Below is a small trained network, with its code and all its weights. Each question gives an input and a class and asks what happens when units are switched off, that is, made to give their printed mean instead of their output.

import numpy as np


def w(rows, s, z=0):
    codes = np.array(rows[::2]) - 128.0
    scale = np.full(codes.shape[1], s)
    scale[-1] = z or s
    return codes * scale


def norm(h):
    return h / np.sqrt((h * h).mean(-1, keepdims=True) + 1e-5)


def f(y):
    return np.maximum(y, 0)


def log_softmax(a):
    a = a - a.max(-1, keepdims=True)
    return a - np.log(np.exp(a).sum(-1, keepdims=True))


def net(x, mask):
    res = np.array(x, float).reshape(1, 2) / 4 @ E
    u = 0
    for l in range(3):
        y = f(norm(res) @ A[l][:, :-1].T + A[l][:, -1])
        res = res + np.where(mask[u : u + 3], y, B[l][:, -1]) @ B[l][:, :-1]
        u += 3
    return log_softmax(norm(res)[-1] @ U[:, :-1].T + U[:, -1])


A, B = {}, {}
E = w([
[114,254,83,35,94,126,135,217],'x0',
[162,181,169,168,136,133,87,27],'x1',
],0.0082)
A[0] = w([
[43,101,181,170,155,112,195,238,3],'0.n0',
[107,185,85,176,82,120,143,159,249],'0.n1',
[204,245,174,219,78,205,16,2,21],'0.n2',
],0.0052,0.0012)
B[0] = w([
[170,125,98,2,243,158,184,97,172],'0.n0',
[191,129,230,137,178,64,244,46,177],'0.n1',
[27,79,152,38,165,173,85,233,253],'0.n2',
],0.0077,0.0075)
A[1] = w([
[133,192,54,118,79,70,105,219,106],'1.n0',
[179,19,125,105,158,75,105,3,9],'1.n1',
[125,221,157,154,54,61,218,148,254],'1.n2',
],0.0064,0.0005)
B[1] = w([
[131,177,164,125,125,103,105,46,202],'1.n0',
[186,144,254,117,62,108,186,117,253],'1.n1',
[146,92,226,190,74,144,204,109,231],'1.n2',
],0.0097,0.0045)
A[2] = w([
[184,31,140,206,99,126,68,57,203],'2.n0',
[145,56,57,78,128,129,253,178,5],'2.n1',
[139,244,120,167,150,89,130,144,100],'2.n2',
],0.0077,0.0023)
B[2] = w([
[108,179,149,79,126,64,223,24,232],'2.n0',
[71,117,200,93,233,223,45,66,254],'2.n1',
[143,255,138,165,91,201,152,89,173],'2.n2',
],0.0068,0.0045)
U = w([
[173,183,190,159,69,87,180,15,253],'0',
[102,50,133,71,254,168,55,126,201],'1',
[144,32,165,97,124,154,168,197,100],'2',
[179,68,71,220,73,89,67,107,3],'3',
],0.0058,0.0023)

Each question gives the input, the list of numbers given to net, and the class t.
The units are the neurons (one row each of A and B). Each row of codes is followed by its name. A weight is (code - 128) times the scale printed after its matrix; where a second scale follows, it is the last column's (A, B and U).
mask holds one flag per neuron, layer by layer. A switched-off neuron (its flag False) gives its mean, the last column of its row in B, instead of its output. The means were averaged over made-up inputs and are rounded, as every weight is.
A unit's drop is (log p(t) with every unit on - log p(t) with that unit switched off) / (log p(t) with every unit on - log p(t) with every unit switched off).
The circuit of an input: a set's keep is (log p(t) with only the set's units on - log p(t) with every unit switched off) / (log p(t) with every unit on - log p(t) with every unit switched off). Starting from all 9 units, units are removed one at a time, each time the one whose removal leaves the highest keep (on an exact tie, the one counted first), for as long as the keep stays at least 0.8.
units of the circuit, in order: the units of the circuit, biggest drop first
most important unit: the unit with the biggest drop
top k neurons: the k neurons with the biggest drops, biggest first
k most important neurons of layer l: the k neurons of layer l with the biggest drops, biggest first
drop when u is switched off: that unit's drop, to one decimal
input [8,-5], class 0: units of the circuit, in order -> 0.n2, 1.n0
input [4,7], class 1: top 2 neurons -> 0.n2, 1.n1
input [-6,-4], class 0: units of the circuit, in order -> 0.n2, 2.n0
input [-4,5], class 1: 2 most important neurons of layer 1 -> 1.n2, 1.n0
input [2,-8], class 1: most important unit -> 2.n1
input [8,-7], class 0: top 4 neurons -> 0.n2, 1.n0, 2.n2, 1.n2
input [-8,-3], class 0: top 2 neurons -> 0.n2, 2.n0
input [4,-3], class 0: top 3 neurons -> 0.n2, 1.n0, 1.n2
input [-5,-3], class 0: top 3 neurons -> 0.n2, 1.n1, 2.n0
input [-4,6], class 1: 2 most important neurons of layer 1 -> 1.n2, 1.n0
input [-7,-6], class 0: top 2 neurons -> 0.n2, 1.n1
input [2,4], class 1: top 3 neurons -> 0.n2, 1.n1, 1.n2
input [5,-4], class 0: top 2 neurons -> 0.n2, 1.n0
input [3,4], class 1: top 3 neurons -> 0.n2, 1.n1, 1.n2
input [-1,-8], class 1: top neuron -> 2.n1
input [5,-5], class 0: drop when 0.n2 is switched off -> 1.9
input [-2,6], class 1: drop when 1.n1 is switched off -> 0.1
input [-8,-5], class 0: drop when 1.n1 is switched off -> 0.3
input [-3,8], class 1: 2 most important neurons of layer 0 -> 0.n2, 0.n1
input [6,-3], class 0: most important neuron of layer 0 -> 0.n2
input [3,7], class 1: 2 most important neurons of layer 1 -> 1.n1, 1.n2
